Below are the code and all the weights of a small trained network. Each question names an input and a class and asks about switching units off, where a switched-off unit gives its printed mean instead of its output.

import numpy as np


def w(rows, s, z=0):
    codes = np.array(rows[::2]) - 128.0
    scale = np.full(codes.shape[1], s)
    scale[-1] = z or s
    return codes * scale


def norm(h):
    return h / np.sqrt((h * h).mean(-1, keepdims=True) + 1e-5)


def f(y):
    return y / 2 * (1 + np.tanh(0.7978845608 * (y + 0.044715 * y**3)))


def log_softmax(a):
    a = a - a.max(-1, keepdims=True)
    return a - np.log(np.exp(a).sum(-1, keepdims=True))


def net(x, mask):
    res = np.array(x, float).reshape(1, 6) / 4 @ E
    u = 0
    for l in range(3):
        y = f(norm(res) @ A[l][:, :-1].T + A[l][:, -1])
        res = res + np.where(mask[u : u + 5], y, B[l][:, -1]) @ B[l][:, :-1]
        u += 5
    return log_softmax(norm(res)[-1] @ U[:, :-1].T + U[:, -1])


A, B = {}, {}
E = w([
[72,129,108,235,169,32,80,164],'x0',
[42,77,111,29,151,83,74,116],'x1',
[205,154,137,118,127,137,180,76],'x2',
[156,88,140,97,186,45,68,45],'x3',
[104,182,143,98,112,44,236,5],'x4',
[84,163,146,165,98,166,206,43],'x5',
],0.002)
A[0] = w([
[123,124,133,231,124,147,118,179,39],'L0N1',
[128,113,131,116,141,85,71,174,2],'L0N2',
[190,143,134,148,146,191,140,143,87],'L0N3',
[239,128,129,141,103,199,150,160,46],'L0N4',
[136,122,126,108,120,254,107,210,43],'L0N5',
],0.0099,0.0024)
B[0] = w([
[82,162,118,246,158,146,98,86,204],'L0N1',
[145,169,144,63,119,75,157,185,175],'L0N2',
[184,151,164,107,139,114,116,134,171],'L0N3',
[241,230,139,66,186,131,139,128,208],'L0N4',
[44,22,156,49,31,253,75,149,253],'L0N5',
],0.0063,0.006)
A[1] = w([
[144,61,106,124,164,106,60,80,41],'L1N1',
[111,127,106,135,97,123,248,119,29],'L1N2',
[130,111,118,122,117,133,181,74,101],'L1N3',
[106,134,98,236,146,116,123,168,62],'L1N4',
[132,95,112,112,134,26,114,215,6],'L1N5',
],0.012,0.0011)
B[1] = w([
[149,80,94,120,182,213,161,99,180],'L1N1',
[92,120,227,105,96,52,160,131,215],'L1N2',
[101,77,147,138,131,123,172,88,213],'L1N3',
[65,224,141,185,177,159,57,78,255],'L1N4',
[132,133,2,70,137,39,98,178,223],'L1N5',
],0.0088,0.0042)
A[2] = w([
[251,157,139,155,112,127,156,152,8],'L2N1',
[147,116,157,184,92,164,125,118,69],'L2N2',
[108,102,184,139,80,72,149,128,1],'L2N3',
[99,58,132,137,50,189,107,203,21],'L2N4',
[121,121,135,65,127,150,103,127,98],'L2N5',
],0.012,0.00092)
B[2] = w([
[197,200,152,108,152,145,215,148,177],'L2N1',
[151,138,109,84,126,76,115,139,155],'L2N2',
[90,125,180,128,99,72,142,156,192],'L2N3',
[149,35,137,159,2,152,45,175,255],'L2N4',
[143,119,109,235,95,86,140,150,203],'L2N5',
],0.0097,0.0062)
U = w([
[64,107,228,114,94,49,187,105,142],'0',
[122,118,2,75,158,57,93,163,147],'1',
[65,203,127,190,166,148,59,97,156],'2',
[148,59,138,141,14,182,54,183,191],'3',
[123,47,97,118,170,164,171,66,3],'4',
[225,194,168,94,133,162,184,142,143],'5',
],0.0095,0.0018)

Each question gives the input, the list of numbers given to net, and the class t.
The units are the neurons (one row each of A and B). Each row of codes is followed by its name. A weight is (code - 128) times the scale printed after its matrix; where a second scale follows, it is the last column's (A, B and U).
mask holds one flag per neuron, layer by layer. A switched-off neuron (its flag False) gives its mean, the last column of its row in B, instead of its output. The means were averaged over made-up inputs and are rounded, as every weight is.
A unit's drop is (log p(t) with every unit on - log p(t) with that unit switched off) / (log p(t) with every unit on - log p(t) with every unit switched off).
The circuit of an input: a set's keep is (log p(t) with only the set's units on - log p(t) with every unit switched off) / (log p(t) with every unit on - log p(t) with every unit switched off). Starting from the 12 units with the biggest drops (on a tie, the unit counted first), units are removed one at a time, each time the one whose removal leaves the highest keep (on an exact tie, the one counted first), for as long as the keep stays at least 0.8.
units of the circuit, in order: the units of the circuit, biggest drop first
most important unit: the unit with the biggest drop
top k neurons: the k neurons with the biggest drops, biggest first
top k neurons in layer l: the k neurons of layer l with the biggest drops, biggest first
input [3,0,2,5,-7,-6], class 1: units of the circuit, in order : [L1N5; L0N2]
input [-8,6,3,0,2,-2], class 0: top 2 neurons : [L0N5; L0N1]
input [2,0,-4,-2,2,4], class 2: most important unit : L0N5
input [-7,8,-2,4,3,6], class 0: top 2 neurons in layer 0 : [L0N5; L0N1]
input [-1,1,2,6,1,7], class 0: top 2 neurons : [L0N5; L1N2]
input [4,2,-6,-2,3,7], class 2: top 2 neurons : [L0N5; L1N4]
input [-2,-8,-8,5,8,-6], class 0: top 2 neurons in layer 1 : [L1N2; L1N3]
input [2,0,3,5,6,-6], class 1: top 3 neurons : [L0N5; L1N5; L0N1]
input [1,-4,4,8,0,4], class 4: units of the circuit, in order : [L0N4; L1N1; L2N4]
input [3,-4,-3,3,5,-1], class 2: top 2 neurons : [L0N5; L0N4]
input [8,-8,2,8,4,6], class 2: top 2 neurons : [L1N4; L0N5]
input [1,0,6,8,-4,8], class 4: top 2 neurons in layer 0 : [L0N5; L0N4]
input [-3,0,-1,1,2,0], class 0: top 2 neurons : [L0N5; L0N1]
input [6,7,-7,-6,-2,4], class 2: units of the circuit, in order : [L1N4; L0N5]
input [-1,7,-7,1,-3,-6], class 1: units of the circuit, in order : [L1N5; L0N2]
input [-6,2,7,-5,1,-1], class 5: units of the circuit, in order : [L0N4]
input [7,0,-6,-3,-2,-6], class 2: units of the circuit, in order : [L0N1; L1N4]
input [6,4,-1,3,4,2], class 1: units of the circuit, in order : [L0N5; L0N1; L1N5]
input [-3,6,4,7,3,-3], class 4: units of the circuit, in order : [L1N1; L2N4]
input [-5,-1,-1,0,2,3], class 0: top 4 neurons in layer 1 : [L1N1; L1N3; L1N5; L1N2]
input [7,-8,7,0,4,-6], class 2: units of the circuit, in order : [L1N4; L0N1]
input [-3,-6,0,-3,4,7], class 5: most important unit : L0N4
input [2,-2,3,4,7,-7], class 1: top 2 neurons in layer 0 : [L0N5; L0N1]
input [1,-5,3,7,5,-4], class 4: top 4 neurons in layer 0 : [L0N4; L0N2; L0N1; L0N5]
